Here is a tiny trained network, its code and every weight. The questions are about switching its units off for an input and a class, where a switched-off unit gives its printed mean instead of its output.

import numpy as np


def w(rows, s, z=0):
    codes = np.array(rows[::2]) - 128.0
    scale = np.full(codes.shape[1], s)
    scale[-1] = z or s
    return codes * scale


def norm(h):
    return h / np.sqrt((h * h).mean(-1, keepdims=True) + 1e-5)


def f(y):
    return np.maximum(y, 0)


def log_softmax(a):
    a = a - a.max(-1, keepdims=True)
    return a - np.log(np.exp(a).sum(-1, keepdims=True))


def net(x, mask):
    res = np.array(x, float).reshape(1, 6) / 4 @ E
    u = 0
    for l in range(4):
        y = f(norm(res) @ A[l][:, :-1].T + A[l][:, -1])
        res = res + np.where(mask[u : u + 9], y, B[l][:, -1]) @ B[l][:, :-1]
        u += 9
    return log_softmax(norm(res)[-1] @ U[:, :-1].T + U[:, -1])


A, B = {}, {}
E = w([
[33,23,131,188,164,117,99,166,103],'x0',
[151,30,84,19,111,122,130,142,65],'x1',
[6,226,93,65,126,152,75,154,97],'x2',
[116,150,197,94,148,21,161,152,120],'x3',
[139,126,90,124,173,72,62,73,166],'x4',
[138,142,188,175,97,117,57,74,11],'x5',
],0.0021)
A[0] = w([
[191,87,135,193,99,129,157,115,134,58],'0.n1',
[73,69,113,137,175,151,146,205,169,96],'0.n2',
[131,150,193,148,98,183,189,164,108,74],'0.n3',
[96,125,161,113,107,70,153,111,143,199],'0.n4',
[188,88,154,169,142,123,171,119,145,2],'0.n5',
[118,110,155,87,122,184,213,146,58,107],'0.n6',
[100,180,138,211,174,146,140,128,168,18],'0.n7',
[72,124,205,152,107,228,255,170,109,29],'0.n8',
[159,173,87,78,111,120,178,132,191,100],'0.n9',
],0.0035,0.0032)
B[0] = w([
[159,114,181,90,213,191,115,173,113,189],'0.n1',
[125,171,103,175,91,109,174,38,32,223],'0.n2',
[187,161,75,128,95,60,35,159,168,174],'0.n3',
[171,120,95,150,144,225,110,158,80,251],'0.n4',
[197,44,195,109,216,201,104,195,166,157],'0.n5',
[158,128,69,119,139,44,20,121,186,203],'0.n6',
[77,84,183,97,20,121,133,78,154,167],'0.n7',
[173,144,55,159,122,29,3,208,200,187],'0.n8',
[93,134,106,199,106,102,143,60,22,223],'0.n9',
],0.0034,0.0019)
A[1] = w([
[125,132,117,124,203,69,74,43,178,62],'1.n1',
[107,109,124,168,124,118,161,138,108,57],'1.n2',
[94,90,125,134,165,115,78,118,127,124],'1.n3',
[137,99,122,102,118,102,124,120,111,61],'1.n4',
[95,106,111,109,163,155,221,165,203,93],'1.n5',
[94,162,200,168,117,117,147,120,191,38],'1.n6',
[107,134,69,103,119,122,213,187,225,109],'1.n7',
[126,98,110,147,114,234,98,107,159,3],'1.n8',
[109,151,236,82,179,3,187,185,117,114],'1.n9',
],0.0048,0.0038)
B[1] = w([
[155,115,86,124,99,80,91,186,160,205],'1.n1',
[98,134,100,146,125,101,136,133,111,141],'1.n2',
[142,161,108,138,99,111,173,130,150,240],'1.n3',
[117,102,115,114,116,143,125,129,160,149],'1.n4',
[156,129,153,133,149,86,86,79,90,188],'1.n5',
[116,148,153,153,78,171,112,98,192,169],'1.n6',
[138,131,173,147,142,86,43,73,69,241],'1.n7',
[160,169,63,166,114,182,160,147,98,164],'1.n8',
[151,112,37,174,108,253,115,108,125,248],'1.n9',
],0.0066,0.0017)
A[2] = w([
[153,147,96,61,137,141,140,101,105,165],'2.n1',
[33,173,156,66,165,161,128,179,146,68],'2.n2',
[175,47,221,164,139,105,208,135,160,122],'2.n3',
[148,182,105,113,122,172,156,69,120,89],'2.n4',
[109,188,252,190,113,141,152,161,227,70],'2.n5',
[38,76,133,193,164,111,171,151,122,3],'2.n6',
[134,131,204,159,82,123,97,109,64,30],'2.n7',
[133,154,192,155,98,161,115,188,69,65],'2.n8',
[154,126,188,137,71,183,105,159,115,110],'2.n9',
],0.0041,0.0022)
B[2] = w([
[117,130,169,177,89,134,192,152,155,254],'2.n1',
[143,128,177,74,247,201,134,157,178,163],'2.n2',
[136,147,172,76,254,181,116,191,189,218],'2.n3',
[138,113,147,213,135,133,196,155,110,225],'2.n4',
[90,97,115,119,65,134,104,80,206,203],'2.n5',
[58,81,156,217,91,71,245,154,112,159],'2.n6',
[121,106,108,120,193,55,117,34,133,187],'2.n7',
[152,103,50,105,162,57,75,89,150,185],'2.n8',
[71,146,61,145,175,60,120,86,180,217],'2.n9',
],0.004,0.0019)
A[3] = w([
[126,42,133,3,93,151,189,121,43,67],'3.n1',
[89,65,131,203,145,82,131,192,156,101],'3.n2',
[209,218,197,106,87,115,191,95,169,95],'3.n3',
[94,101,120,158,170,79,107,49,80,77],'3.n4',
[60,188,74,139,116,121,115,101,111,227],'3.n5',
[28,205,151,36,177,173,106,155,106,2],'3.n6',
[103,122,145,154,66,81,195,145,102,37],'3.n7',
[205,164,71,122,122,92,128,124,183,120],'3.n8',
[157,66,94,44,97,74,137,166,136,105],'3.n9',
],0.005,0.0013)
B[3] = w([
[82,197,168,197,109,127,132,63,214,177],'3.n1',
[82,156,149,2,87,161,137,158,89,184],'3.n2',
[31,60,147,84,123,123,167,144,98,179],'3.n3',
[162,188,154,95,122,99,171,95,106,203],'3.n4',
[186,64,157,122,151,130,151,138,139,255],'3.n5',
[198,48,165,107,191,154,118,169,162,172],'3.n6',
[115,110,148,116,167,132,167,159,126,144],'3.n7',
[73,133,126,79,122,132,108,173,81,225],'3.n8',
[98,170,136,175,111,129,67,140,177,178],'3.n9',
],0.006,0.0042)
U = w([
[194,69,191,106,219,170,112,162,180,157],'0',
[76,161,163,181,75,125,102,74,249,151],'1',
[183,160,148,116,150,49,113,59,49,141],'2',
[117,135,71,87,97,85,44,211,130,152],'3',
[157,130,26,195,104,210,148,141,82,128],'4',
[48,102,173,84,106,130,198,149,79,139],'5',
[138,144,116,152,134,88,167,178,141,52],'6',
[147,169,106,170,146,72,173,176,163,2],'7',
],0.011,0.0071)

Each question gives the input, the list of numbers given to net, and the class t.
The units are the neurons (one row each of A and B). Each row of codes is followed by its name. A weight is (code - 128) times the scale printed after its matrix; where a second scale follows, it is the last column's (A, B and U).
mask holds one flag per neuron, layer by layer. A switched-off neuron (its flag False) gives its mean, the last column of its row in B, instead of its output. The means were averaged over made-up inputs and are rounded, as every weight is.
A unit's drop is (log p(t) with every unit on - log p(t) with that unit switched off) / (log p(t) with every unit on - log p(t) with every unit switched off).
The circuit of an input: a set's keep is (log p(t) with only the set's units on - log p(t) with every unit switched off) / (log p(t) with every unit on - log p(t) with every unit switched off). Starting from the 12 units with the biggest drops (on a tie, the unit counted first), units are removed one at a time, each time the one whose removal leaves the highest keep (on an exact tie, the one counted first), for as long as the keep stays at least 0.8.
circuit, biggest first: the units of the circuit, biggest drop first
top k neurons: the k neurons with the biggest drops, biggest first
k most important neurons of layer l: the k neurons of layer l with the biggest drops, biggest first
input [-5,0,-6,-2,8,-8], class 2: 2 most important neurons of layer 1 -> 1.n7; 1.n5
input [-1,2,3,5,-5,-7], class 2: circuit, biggest first -> 1.n7
input [-1,-7,-1,6,-8,4], class 3: top 4 neurons -> 0.n8; 0.n3; 3.n8; 3.n1
input [-7,-4,7,-4,0,-8], class 2: top 3 neurons -> 1.n7; 1.n5; 2.n3
input [-3,-8,0,8,8,7], class 1: circuit, biggest first -> 1.n6; 2.n5
input [-7,-3,5,-3,-7,-6], class 3: circuit, biggest first -> 0.n8; 3.n8
input [0,-4,-1,-6,7,-2], class 3: circuit, biggest first -> 1.n1; 3.n8
input [-6,-3,6,-1,-7,-4], class 3: top 2 neurons -> 0.n8; 0.n3
input [6,1,0,-5,1,-5], class 5: top 3 neurons -> 0.n2; 2.n6; 1.n9
input [-8,-4,-6,-7,1,2], class 5: circuit, biggest first -> 3.n3; 3.n8
input [6,-6,6,-5,-3,0], class 0: 2 most important neurons of layer 1 -> 1.n9; 1.n1
input [8,6,3,-5,-1,-8], class 2: top 4 neurons -> 1.n7; 1.n5; 3.n4; 0.n9
input [-2,-6,-6,3,8,6], class 3: 3 most important neurons of layer 1 -> 1.n1; 1.n7; 1.n5
input [4,-8,5,8,-8,1], class 1: top 3 neurons -> 1.n6; 2.n5; 0.n7
input [0,7,-5,0,3,0], class 1: circuit, biggest first -> 3.n1; 3.n9
input [8,-1,4,5,7,-1], class 5: top 3 neurons -> 3.n2; 0.n6; 2.n6
input [-8,-5,-1,-7,-7,-3], class 5: circuit, biggest first -> 3.n3
input [3,-6,5,-3,7,3], class 3: top 2 neurons -> 1.n1; 3.n1
input [-8,5,8,-7,-2,-3], class 0: top 2 neurons -> 3.n6; 1.n9
input [7,-5,3,7,-6,4], class 4: 2 most important neurons of layer 3 -> 3.n8; 3.n3
